Here is a tiny trained network, its code and every weight. The questions are about switching its units off for an input and a class, where a switched-off unit gives its printed mean instead of its output.

import numpy as np


def w(rows, s, z=0):
    codes = np.array(rows[::2]) - 128.0
    scale = np.full(codes.shape[1], s)
    scale[-1] = z or s
    return codes * scale


def f(y):
    return y / 2 * (1 + np.tanh(0.7978845608 * (y + 0.044715 * y**3)))


def log_softmax(a):
    a = a - a.max(-1, keepdims=True)
    return a - np.log(np.exp(a).sum(-1, keepdims=True))


def net(x, mask):
    res = np.array(x, float).reshape(1, 4) / 4 @ E
    y = f(res @ A[0][:, :-1].T + A[0][:, -1])
    res = res + np.where(mask, y, B[0][:, -1]) @ B[0][:, :-1]
    return log_softmax(res[-1] @ U[:, :-1].T + U[:, -1])


A, B = {}, {}
E = w([
[55,100,133,107,40,149,91,63,86,166,64],'x0',
[155,44,114,50,99,36,140,104,180,75,130],'x1',
[195,167,19,81,93,89,124,218,38,102,1],'x2',
[83,178,38,65,169,132,51,92,156,126,177],'x3',
],0.0083)
A[0] = w([
[192,60,225,178,56,106,220,195,59,115,67,44],'N0',
[108,186,36,55,168,118,31,89,148,115,157,73],'N1',
[126,244,120,192,151,210,126,181,67,196,125,94],'N2',
[195,174,93,145,223,112,162,224,168,69,174,73],'N3',
[120,224,110,204,158,225,124,174,71,182,109,96],'N4',
[155,44,143,84,113,72,125,86,182,81,157,25],'N5',
[199,193,12,64,85,87,124,254,16,94,11,3],'N6',
[202,178,123,137,204,105,152,205,164,89,173,27],'N7',
[82,185,29,45,159,129,65,107,149,114,162,75],'N8',
[43,99,115,94,9,164,62,53,59,176,34,81],'N9',
[180,52,74,36,86,5,159,143,174,54,108,76],'N10',
],0.0057,0.0015)
B[0] = w([
[141,102,48,237,160,199,200,210,208,167,61,197],'N0',
[155,94,82,217,153,201,222,220,184,154,58,177],'N1',
[96,55,133,77,188,95,35,127,66,30,75,178],'N2',
[214,174,87,68,41,44,162,98,55,165,164,184],'N3',
[80,51,128,82,156,93,43,129,81,32,78,177],'N4',
[64,104,160,99,176,140,64,129,107,76,111,173],'N5',
[36,219,254,129,175,221,120,29,213,201,251,250],'N6',
[185,172,99,78,47,49,164,83,58,151,159,171],'N7',
[139,94,62,210,147,186,199,229,197,177,61,175],'N8',
[239,200,72,74,13,36,185,93,55,161,186,191],'N9',
[62,44,138,77,189,95,9,128,75,36,74,204],'N10',
],0.0061,0.012)
U = w([
[59,155,247,132,163,189,109,56,202,167,254,4],'0',
[91,66,126,94,170,87,2,147,71,37,44,165],'1',
[153,100,61,189,141,171,223,226,193,160,33,207],'2',
[218,166,84,88,42,31,170,96,54,156,175,131],'3',
],0.0087,0.0003)

Each question gives the input, the list of numbers given to net, and the class t.
The units are the neurons (one row each of A and B). Each row of codes is followed by its name. A weight is (code - 128) times the scale printed after its matrix; where a second scale follows, it is the last column's (A, B and U).
mask holds one flag per neuron, in row order. A switched-off neuron (its flag False) gives its mean, the last column of its row in B, instead of its output. The means were averaged over made-up inputs and are rounded, as every weight is.
A unit's drop is (log p(t) with every unit on - log p(t) with that unit switched off) / (log p(t) with every unit on - log p(t) with every unit switched off).
The circuit of an input: a set's keep is (log p(t) with only the set's units on - log p(t) with every unit switched off) / (log p(t) with every unit on - log p(t) with every unit switched off). Starting from all 11 units, units are removed one at a time, each time the one whose removal leaves the highest keep (on an exact tie, the one counted first), for as long as the keep stays at least 0.8.
circuit, biggest first: the units of the circuit, biggest drop first
k most important neurons: the k neurons with the biggest drops, biggest first
drop of u: that unit's drop, to one decimal
input [-1,7,8,-4], class 0: circuit, biggest first -> (N6)
input [5,0,-3,-3], class 3: circuit, biggest first -> (N6; N9)
input [-3,-2,0,3], class 2: circuit, biggest first -> (N6; N10)
input [2,0,-1,-3], class 2: circuit, biggest first -> (N6; N10)
input [1,-5,-5,7], class 2: circuit, biggest first -> (N6; N1)
input [-8,5,1,0], class 3: 2 most important neurons -> (N3; N7)
input [-1,-7,8,3], class 0: 2 most important neurons -> (N6; N10)
input [-6,4,4,-4], class 3: 2 most important neurons -> (N3; N7)
input [3,4,-2,-7], class 2: 2 most important neurons -> (N0; N6)
input [3,-7,5,-7], class 1: 2 most important neurons -> (N2; N4)
input [5,3,-4,1], class 3: 3 most important neurons -> (N6; N9; N10)
input [-3,0,-6,-8], class 2: 2 most important neurons -> (N6; N0)
input [6,7,-4,0], class 1: 2 most important neurons -> (N6; N5)
input [-3,-3,-1,3], class 1: circuit, biggest first -> (N6)
input [0,6,6,8], class 2: 2 most important neurons -> (N1; N8)
input [2,-8,4,-1], class 1: 2 most important neurons -> (N2; N4)
input [-4,-4,1,-2], class 1: 4 most important neurons -> (N9; N2; N4; N6)
input [-4,-7,-4,4], class 1: 3 most important neurons -> (N6; N2; N4)
input [1,-3,-4,-5], class 2: 4 most important neurons -> (N6; N0; N10; N5)
input [-8,-3,2,5], class 3: circuit, biggest first -> (N3)
input [7,6,-4,4], class 3: 2 most important neurons -> (N9; N6)
input [-6,-4,-7,-8], class 2: drop of N0 -> 0.4
input [5,1,-2,4], class 3: drop of N9 -> 0.6
input [-3,1,8,-4], class 0: drop of N6 -> 1.1
input [-3,-6,1,-6], class 1: drop of N8 -> 0.2
